Rows near named flat spaces through zero:
flpf: [  2  -6   2 -10  -2   0   8  -3  11  -7 -10  -3  -6  -8   3  -1   8  -5
   9  11 -14]
mlht: [  2  -7   1   1  -5   2   5  -8  10   7   1  -1  -1   9  10   0  -1  -3
  16 -13  -2]
ccsg: [  0  -3   1  -1 -10  14 -16  -4   7  -7  26   8  -3   2  -9   7   4   5
   7  -4  -4]
hljm: [  6  -1 -16  11   6   7   1  10  -1  -2  10  -8 -16  -2   0   5 -15   0
 -10   6  -2]
mlht: [-13 -12 -12   0 -12   5 -17 -10   7  11 -15   9  11  11  19   6   1  16
   9 -36  -8]
[ -1   8  -4  -6  -3 -17  14   3 -11  -2 -21 -20   8  -3   2   3  -2  -3
  -6   9   6] | ccsg
pqbn: [  3   3  -2  -4   3   4   3 -10   3   2  -5  -1   5  -4  -8   4   4  -2
   7   2   6]
qqzq: [ -3   6  -1  -1  16 -17   3   0  11 -11   3  -8 -15   2  -1  11 -10 -13
 -10  -1  -1]
[ -1   7  -5   2  -1 -14 -19   1   5  -3   0   8  10  -1   5   0   6   5
   3  -5  -8] | mlht
nhcd: [ -5 -13   9 -10 -10  12 -11   2  -6  -4   4  -6 -11 -16   7  -7 -11  -5
   7   3  -7]
[ -9  -1 -11  -9   3   1  -1  -6   1  -2 -14 -10  -3  -4   5  -7 -11  -2
  -8  -1 -10] | ccsg
hljm: [  1   5   1  -7  13  -7  -2   8  -5  -6  -3  -2   8  -1   0 -10   9   0
   3  -2   4]
[ 6  0 -7  1 -3 -7 -1 -7 14  9 -1 -1  9  0  9 -3  0 -7 12 -6 -1] | mlht
fgcf: [  2   2  12  -1  20   0 -13  12   6  -5  -4   4   4 -13  11  -7  -4  11
  -1  18   9]
[  4   6  -4 -16   8   0  -6  -5   5  -1  -9  -1   5  -7   6 -17  -1   1
  -6  -9 -11] | hljm
[  0   0 -27   0  12  -7 -12   9 -17   3 -10   0  -6 -13 -10  -2   5   7
  -4  -1   2] | qqzq
[ 16   5  -1   0  -1  21   5   2 -13 -28   9  -9  -1   0  11  -2  10  -8
  -7  23  10] | mlht
[ 9 11  9  2  4 11 -5  0 -1  3 -6 -1 -1 -6 -1  2  4  7 -5 -6 -2] | qqzq
[ -5  -7   5   3  -2   5   9  -9 -10   5  -4  -4  -9   4  -4  -2 -13   6
  -7  -8   0] | mlht
[ -5  10  -7  -2 -11   8  -6  -7  -8  -2  12   4  10  -3  -5   3   0   3
  -5  -1  -7] | ccsg
[ 12  38 -10  10 -20   4  -4  12 -12  11  21   7  23   3  24 -21  25   9
  -5   2  -4] | ccsg
nhcd: [-11 -11  10  17 -11 -15  29 -17  -3  14  -8   8 -14  -3  -5 -10   6 -18
   8   4   6]
hcgr: [  5  -5   7  -9  -5  -6 -15   5  25   5  -2  -3   7  11  13  -2   3   2
 -11   3   0]
[ -3   8  10   0  -7  -7   1  -2  13 -10   8   3  -1   7  -3   2   3  -2
   0   5   7] | qqzq
[  4  -2   6  -5   1   5   6   5  10   8  11  -6  -3  -7  10   0  -2   4
   1   0 -15] | flpf
[  4  -8   4   1  -3  -1  19  -6  -1   6   7   0  -6   0  -1 -10  -8 -10
  10   0  11] | mlht
hcgr: [-2 -1 -3 -1  2 -1 -8  5 10  1 -1 -1 -1 -3  4  3  2 -5 -5  2 -1]
[-20 -10  -3   5  11 -11 -13  -7 -11   9   6  -1  20  -4   9  -3  19   5
   7  -4  14] | hljm
ccsg: [15 14  7 11 -9  1 -3 11 -9  5 18  0  5  5 -7  8 13  7 -3  2 18]
[  4   3   1  -7  10  -3   0   1  -5  -5  -2  -2  -6   1 -11  -5   2  -3
  -2  10  -5] | mlht
pqbn: [-5 -5  1  7  0 -2 -3 12 -8  3 -1  1  2  4 -2  0 -3  1 -2  5 -4]
[  4  -2   4  -2  -6  -2 -13   6  16   6  -2   0  11   1  16  -5   1   1
  -4   3  -2] | hcgr
qqzq: [  9   7 -15   3  15  21   2 -11 -21  27  -8  -7  -2 -12  -4  -3  12   2
  -1   0  -4]
[ -3  -2  -4  -4  -7  17  -4  -7   4  -7   8   7   4  -4  -4 -10   1   2
  -2  -5 -14] | ccsg
[  0   2 -10  -4   4  12  -4 -12  14  -7   4  -1  -4  -9   9   4   7  -6
  -1 -11  18] | pqbn
[-15  -7 -35 -14  14   7   7   6 -21  13  -7   0  -2  -3  -2  -3 -17  -3
  -1   8  -9] | qqzq
[  5 -32  19  10  26 -17  16   3   3   7 -17   6 -23   3   1  17   1  -2
   6  -5  21] | ccsg
[  5   4  -4  -2   0  11   0 -11   8  -6  13  -5  -4  -2   9   7   3  -8
  -3 -13   5] | pqbn
[ 10  16  -6   7   2  -6   5   5  -6   3  -8  -1  12   0  19 -19  15  -5
  -6  -4  -3] | ccsg
flpf: [ -2   1  -7  13  -2  -6  -4  -8  -7  -5   9  -5   8   8   8  11  -6  -6
 -11 -11   4]
[ -6  -4   9  -3 -18   7   7   5   7  -3 -23   4  -6  -9   1   0  -2   1
   5  12  -2] | flpf
[ -4   2 -16   4   4  -4   4  -5  -8  -6  14 -18   3   4   1   4   2   9
   0  -5   0] | flpf
[ -3   7  13   4  22  -1 -17   7   4  -6  -7  13   9 -16  15 -18 -12  19
  -1  30  13] | fgcf
[ 5 -2 -3 -3  1  5  8 -6  2 -4  6 -1  7  4  5 -1  4 -5 11 -3  4] | mlht
[ -5   7 -14   2  11  11  -2   1 -27  10  -9  -3 -11 -13  -8  -3  -1   2
  -1  -9  -7] | qqzq
[-3 -2  0  3 -3 -2  3  6 -6  1  5 -3 -2  0  1 -4 -4  1  0  4 -6] | pqbn
[-15  -6   3 -14 -10 -17   7  -2  29  -3  13  -4   5  30   8   4   0 -23
  -7   9   8] | qqzq
[ -7 -11   7  19   3 -19  27 -17  -2  12  -9   6 -11  -5  -8  -4  12  -9
  -5   7  12] | nhcd
[  4   3   2   8   4   1  14  -3 -26  -3   5  -1  -1  -2 -17  -3  -5   0
  11   2  -8] | hcgr
[ -4  -4  -1   3   0  13  -3  -9   3 -12   9 -12  -1 -13  12  11   1 -12
  -9 -18  -2] | pqbn
[  2  -1   5   8 -17   4  12 -11  -1  -5   2  -1  -6   5  -4  11  11 -12
  -8  -5   3] | hljm
[  7  -4   4 -10  -6  -6 -11   4  25   9  -5  -8  15  11  14  -1  -4  -1
  -9   5   3] | hcgr
[-17 -39   9 -23 -24  12  -3  -2 -12  -6  -1  -5 -28 -24  10 -19 -14 -18
   4  -4  -2] | nhcd
